Below are the code and all the weights of a small trained network. Each question names an input and a target symbol and asks about switching units off, where a switched-off unit gives its printed mean instead of its output.

import numpy as np


def w(rows, s, z=0):
    codes = np.array(rows[::2]) - 128.0
    scale = np.full(codes.shape[1], s)
    scale[-1] = z or s
    return codes * scale


def norm(h):
    return h / np.sqrt((h * h).mean(-1, keepdims=True) + 1e-5)


def f(y):
    return np.maximum(y, 0)


def softmax(a):
    e = np.exp(a - a.max(-1, keepdims=True))
    return e / e.sum(-1, keepdims=True)


def log_softmax(a):
    a = a - a.max(-1, keepdims=True)
    return a - np.log(np.exp(a).sum(-1, keepdims=True))


def net(x, mask):
    ids = ['Φεζημπ'.index(c) for c in x.split()]
    T = len(ids)
    res = E[ids] + P[:T]
    r = norm(res)
    for j in range(3):
        rows = slice(2 * j, 2 * j + 2)
        q, k, v = (r @ M[0][rows].T for M in (Q, K, V))
        z = softmax(np.where(np.tri(T) > 0, q @ k.T / 2**0.5, -1e9)) @ v
        o = O[0][rows]
        res = res + np.where(mask[j], z, o[:, -1]) @ o[:, :-1]
    y = f(norm(res) @ A[0][:, :-1].T + A[0][:, -1])
    res = res + np.where(mask[3:11], y, B[0][:, -1]) @ B[0][:, :-1]
    return log_softmax(norm(res)[-1] @ U[:, :-1].T + U[:, -1])


Q, K, V, O, A, B = {}, {}, {}, {}, {}, {}
E = w([
[135,165,137,247,143,152,168],'Φ',
[75,143,104,230,156,112,215],'ε',
[106,144,120,96,194,192,38],'ζ',
[131,215,73,84,118,172,145],'η',
[135,85,139,218,197,91,190],'μ',
[132,128,79,189,100,143,149],'π',
],0.016)
P = w([
[130,133,186,82,1,55,80],'0',
[124,138,66,211,55,124,88],'1',
[111,145,92,162,75,123,141],'2',
[123,147,76,137,105,127,147],'3',
[144,124,106,187,145,147,106],'4',
[115,144,95,145,92,135,111],'5',
[124,132,110,78,135,123,150],'6',
[136,137,108,121,142,138,125],'7',
[150,134,112,123,153,144,101],'8',
[161,120,131,125,167,164,101],'9',
[124,121,120,114,139,147,130],'10',
[170,130,136,113,158,166,98],'11',
[123,132,83,131,114,156,144],'12',
],0.0087)
Q[0] = w([
[2,190,121,159,197,115,138],'H0',
[123,75,90,107,135,112,65],'H0',
[125,160,123,201,120,91,123],'H1',
[81,144,30,193,164,201,161],'H1',
[188,87,172,69,117,66,127],'H2',
[140,199,1,228,241,249,176],'H2',
],0.008)
K[0] = w([
[169,153,172,104,163,162,109],'H0',
[142,60,101,72,63,79,97],'H0',
[92,119,182,173,92,127,155],'H1',
[192,58,195,114,164,82,99],'H1',
[142,115,135,200,136,255,130],'H2',
[121,149,231,117,10,14,82],'H2',
],0.0082)
V[0] = w([
[45,76,31,151,89,27,126],'H0',
[16,181,125,47,168,41,100],'H0',
[191,80,143,136,189,40,133],'H1',
[7,159,82,113,174,192,130],'H1',
[143,112,100,46,99,112,133],'H2',
[255,180,150,146,138,177,99],'H2',
],0.0094)
O[0] = w([
[166,50,200,44,185,202,189,135],'H0',
[91,38,168,180,4,151,110,2],'H0',
[161,67,161,56,97,84,157,133],'H1',
[112,100,200,172,2,139,105,100],'H1',
[222,157,85,118,204,38,132,44],'H2',
[217,160,146,138,130,186,230,162],'H2',
],0.0072,0.0097)
A[0] = w([
[206,192,113,113,141,178,135,55],'N0',
[71,127,200,193,163,55,213,247],'N1',
[214,205,251,106,137,129,168,80],'N2',
[14,164,46,147,234,40,83,47],'N3',
[167,152,53,120,183,190,102,135],'N4',
[255,165,88,169,31,166,86,133],'N5',
[106,96,93,128,165,150,133,19],'N6',
[62,34,204,180,215,98,193,145],'N7',
],0.0057,0.0016)
B[0] = w([
[94,122,183,134,95,120,145,219],'N0',
[182,129,93,127,93,198,32,254],'N1',
[141,156,139,128,195,182,103,189],'N2',
[71,111,152,76,146,110,84,210],'N3',
[88,51,226,85,117,103,168,239],'N4',
[155,100,104,61,135,1,122,160],'N5',
[55,100,89,27,95,116,124,144],'N6',
[175,150,73,159,105,211,148,204],'N7',
],0.008,0.006)
U = w([
[8,222,174,156,219,106,146,154],'Φ',
[44,119,232,177,101,193,196,92],'ε',
[30,89,169,166,86,99,59,205],'ζ',
[129,159,144,156,73,70,106,189],'η',
[218,125,85,84,141,118,91,157],'μ',
[1,31,202,125,195,66,219,5],'π',
],0.0056,0.0018)

Each question gives the input, a string of symbols that net reads in full, and the target symbol t.
The units are the heads (2 rows each of Q, K, V and O) and the neurons (one row each of A and B). Each row of codes is followed by its name. A weight is (code - 128) times the scale printed after its matrix; where a second scale follows, it is the last column's (O, A, B and U).
mask holds one flag per unit, heads first, then neurons. A switched-off unit (its flag False) gives its mean, the last column of its rows in O or B, instead of its output. The means were averaged over made-up inputs and are rounded, as every weight is.
A unit's drop is (log p(t) with every unit on - log p(t) with that unit switched off) / (log p(t) with every unit on - log p(t) with every unit switched off).
The circuit of an input: a set's keep is (log p(t) with only the set's units on - log p(t) with every unit switched off) / (log p(t) with every unit on - log p(t) with every unit switched off). Starting from all 11 units, units are removed one at a time, each time the one whose removal leaves the highest keep (on an exact tie, the one counted first), for as long as the keep stays at least 0.8.
units of the circuit, in order: the units of the circuit, biggest drop first
most important unit: the unit with the biggest drop
top k neurons: the k neurons with the biggest drops, biggest first
which heads matter: for each layer, one digit per head in row order, 1 if its drop is at least 0.15 and else 0, layers parted by /
drop of u: that unit's drop, to one decimal
input μ μ μ, target μ: most important unit => N7
input μ μ ε ε η ε μ Φ η Φ η π, target π: units of the circuit, in order => N1, N4
input Φ Φ η μ ε ζ Φ Φ μ, target μ: which heads matter => 010
input ε ε π ε η, target ζ: units of the circuit, in order => H2, H1
input Φ Φ ε η Φ ε ε η, target ε: units of the circuit, in order => H2, H0, H1
input ε Φ η η Φ ζ Φ ε Φ ζ, target ζ: units of the circuit, in order => H0, H2
input ε ε Φ μ ζ Φ ε μ, target ζ: which heads matter => 001
input ε Φ Φ η Φ ε, target ζ: which heads matter => 001
input π Φ ε π Φ μ μ ε, target μ: units of the circuit, in order => H1, N1, H2
input ε ε ζ Φ, target ζ: units of the circuit, in order => H2, H0
input ε ε Φ ε ε Φ Φ π, target ζ: which heads matter => 011
input Φ Φ ε ε Φ ε Φ ζ, target ε: top 2 neurons => N1, N3
input ε ζ ε π, target ζ: drop of H0 => -0.1
input ε ε ε Φ μ Φ Φ π, target π: most important unit => N1
input ε ε ζ ε Φ π π μ ζ μ η, target ζ: drop of H2 => 0.8
input η π Φ μ Φ Φ π μ Φ, target μ: drop of H1 => 0.3
